Here is a tiny trained network, its code and every weight. The questions are about switching its units off for an input and a class, where a switched-off unit gives its printed mean instead of its output.

import numpy as np


def w(rows, s, z=0):
    codes = np.array(rows[::2]) - 128.0
    scale = np.full(codes.shape[1], s)
    scale[-1] = z or s
    return codes * scale


def f(y):
    return np.maximum(y, 0)


def log_softmax(a):
    a = a - a.max(-1, keepdims=True)
    return a - np.log(np.exp(a).sum(-1, keepdims=True))


def net(x, mask):
    res = np.array(x, float).reshape(1, 8) / 4 @ E
    y = f(res @ A[0][:, :-1].T + A[0][:, -1])
    res = res + np.where(mask, y, B[0][:, -1]) @ B[0][:, :-1]
    return log_softmax(res[-1] @ U[:, :-1].T + U[:, -1])


A, B = {}, {}
E = w([
[194,28,40,66],'x0',
[115,161,152,144],'x1',
[95,10,132,149],'x2',
[120,114,137,138],'x3',
[125,185,2,253],'x4',
[127,121,125,126],'x5',
[127,133,129,126],'x6',
[50,170,33,72],'x7',
],0.0069)
A[0] = w([
[102,135,119,139,124],'n0',
[181,203,145,125,180],'n1',
[74,55,116,63,181],'n2',
[55,116,179,51,96],'n3',
[123,10,168,134,134],'n4',
[107,138,113,198,43],'n5',
[79,138,111,181,77],'n6',
[78,139,92,65,102],'n7',
[54,155,179,151,138],'n8',
[78,136,150,154,125],'n9',
[156,103,35,165,59],'n10',
[94,186,169,166,187],'n11',
[132,126,116,157,89],'n12',
[138,131,166,155,252],'n13',
[96,113,154,107,77],'n14',
[138,121,164,85,73],'n15',
[70,135,87,106,95],'n16',
[122,154,162,149,160],'n17',
[96,113,151,110,113],'n18',
[215,115,145,150,145],'n19',
[101,72,102,179,155],'n20',
[102,131,102,183,36],'n21',
[98,155,80,124,45],'n22',
[71,181,94,68,154],'n23',
[108,142,176,71,58],'n24',
[7,113,91,84,92],'n25',
[145,169,179,76,174],'n26',
[120,67,61,136,222],'n27',
[136,112,111,219,71],'n28',
[89,128,112,119,95],'n29',
[104,188,146,149,132],'n30',
[113,128,182,75,138],'n31',
[136,152,73,179,19],'n32',
[181,150,152,162,171],'n33',
[120,159,90,167,65],'n34',
[160,126,93,165,68],'n35',
[48,153,178,146,130],'n36',
],0.014,0.0038)
B[0] = w([
[146,92,146,137,153],'n0',
[50,150,101,192,220],'n1',
[125,150,54,178,255],'n2',
[225,170,128,131,239],'n3',
[89,178,110,129,252],'n4',
[215,109,145,166,185],'n5',
[217,139,131,143,185],'n6',
[83,124,176,54,207],'n7',
[146,59,72,125,215],'n8',
[118,73,104,131,174],'n9',
[139,105,132,137,231],'n10',
[95,99,43,55,233],'n11',
[198,128,170,41,152],'n12',
[43,101,119,190,210],'n13',
[254,133,121,183,163],'n14',
[163,151,117,115,188],'n15',
[114,100,230,135,190],'n16',
[45,98,87,75,186],'n17',
[204,203,128,166,167],'n18',
[1,88,197,103,202],'n19',
[104,233,93,193,202],'n20',
[254,138,144,124,178],'n21',
[135,133,159,147,178],'n22',
[54,162,125,18,228],'n23',
[235,173,144,156,200],'n24',
[64,148,233,105,226],'n25',
[170,91,61,161,231],'n26',
[62,118,116,120,251],'n27',
[174,120,193,145,201],'n28',
[125,146,216,86,155],'n29',
[99,64,130,120,202],'n30',
[189,201,67,123,225],'n31',
[253,139,174,102,200],'n32',
[33,101,175,132,197],'n33',
[176,141,147,110,191],'n34',
[196,89,139,67,175],'n35',
[162,39,56,109,213],'n36',
],0.0044,0.0078)
U = w([
[82,9,25,77,186],'0',
[203,201,100,151,3],'1',
[67,84,40,111,152],'2',
[38,224,50,187,211],'3',
[29,61,255,56,76],'4',
],0.0083,0.004)

Each question gives the input, the list of numbers given to net, and the class t.
The units are the neurons (one row each of A and B). Each row of codes is followed by its name. A weight is (code - 128) times the scale printed after its matrix; where a second scale follows, it is the last column's (A, B and U).
mask holds one flag per neuron, in row order. A switched-off neuron (its flag False) gives its mean, the last column of its row in B, instead of its output. The means were averaged over made-up inputs and are rounded, as every weight is.
A unit's drop is (log p(t) with every unit on - log p(t) with that unit switched off) / (log p(t) with every unit on - log p(t) with every unit switched off).
The circuit of an input: a set's keep is (log p(t) with only the set's units on - log p(t) with every unit switched off) / (log p(t) with every unit on - log p(t) with every unit switched off). Starting from the 12 units with the biggest drops (on a tie, the unit counted first), units are removed one at a time, each time the one whose removal leaves the highest keep (on an exact tie, the one counted first), for as long as the keep stays at least 0.8.
units of the circuit, in order: the units of the circuit, biggest drop first
most important unit: the unit with the biggest drop
top k neurons: the k neurons with the biggest drops, biggest first
drop of u: that unit's drop, to one decimal
input [-8,0,2,-8,-7,8,2,-3], class 0: units of the circuit, in order => [n36 n8 n26]
input [-4,0,6,-5,-5,4,8,4], class 3: units of the circuit, in order => [n2 n31]
input [-7,-4,5,1,2,8,4,0], class 0: units of the circuit, in order => [n36 n8 n11]
input [-1,-2,6,1,6,6,8,8], class 4: most important unit => n25
input [-5,-1,-7,-8,2,6,-1,-8], class 4: units of the circuit, in order => [n33 n19]
input [-8,-4,0,-7,-8,1,8,-2], class 0: units of the circuit, in order => [n36 n26]
input [-7,1,1,6,2,7,-7,8], class 4: units of the circuit, in order => [n25 n16 n2]
input [-8,0,7,4,-5,-6,4,1], class 0: units of the circuit, in order => [n36 n8]
input [-4,2,-4,-2,8,-6,7,1], class 1: units of the circuit, in order => [n32 n21]
input [-3,-7,8,-3,-6,-6,-5,4], class 3: top 2 neurons => [n2 n4]
input [4,2,8,7,-7,-4,0,-7], class 3: top 2 neurons => [n4 n2]
input [7,0,2,-1,-7,-7,7,8], class 4: top 3 neurons => [n25 n7 n16]
input [4,-2,8,3,-8,6,7,7], class 1: top 2 neurons => [n3 n2]
input [6,-6,7,-1,6,2,-2,2], class 3: units of the circuit, in order => [n20]
input [4,-3,8,-5,3,-4,6,-1], class 3: top 2 neurons => [n20 n4]
input [2,-6,0,3,-3,-3,2,7], class 4: top 3 neurons => [n25 n7 n16]
input [-4,-5,7,3,-2,-6,3,-3], class 3: top 2 neurons => [n4 n20]
input [-3,-6,4,5,-1,-5,2,7], class 4: top 2 neurons => [n25 n16]
input [7,6,8,2,-6,8,-8,2], class 3: top 2 neurons => [n4 n2]
input [4,5,-1,-4,1,-1,5,-8], class 4: top neuron => [n19]
input [-5,0,1,-5,5,-2,6,5], class 0: drop of n30 => 0.1
input [4,6,5,3,-8,-5,3,4], class 1: drop of n3 => 0.1
input [-2,-5,8,4,-5,-7,1,-6], class 3: drop of n4 => 0.2
input [6,8,4,6,-5,-6,-5,-4], class 2: drop of n11 => -0.1
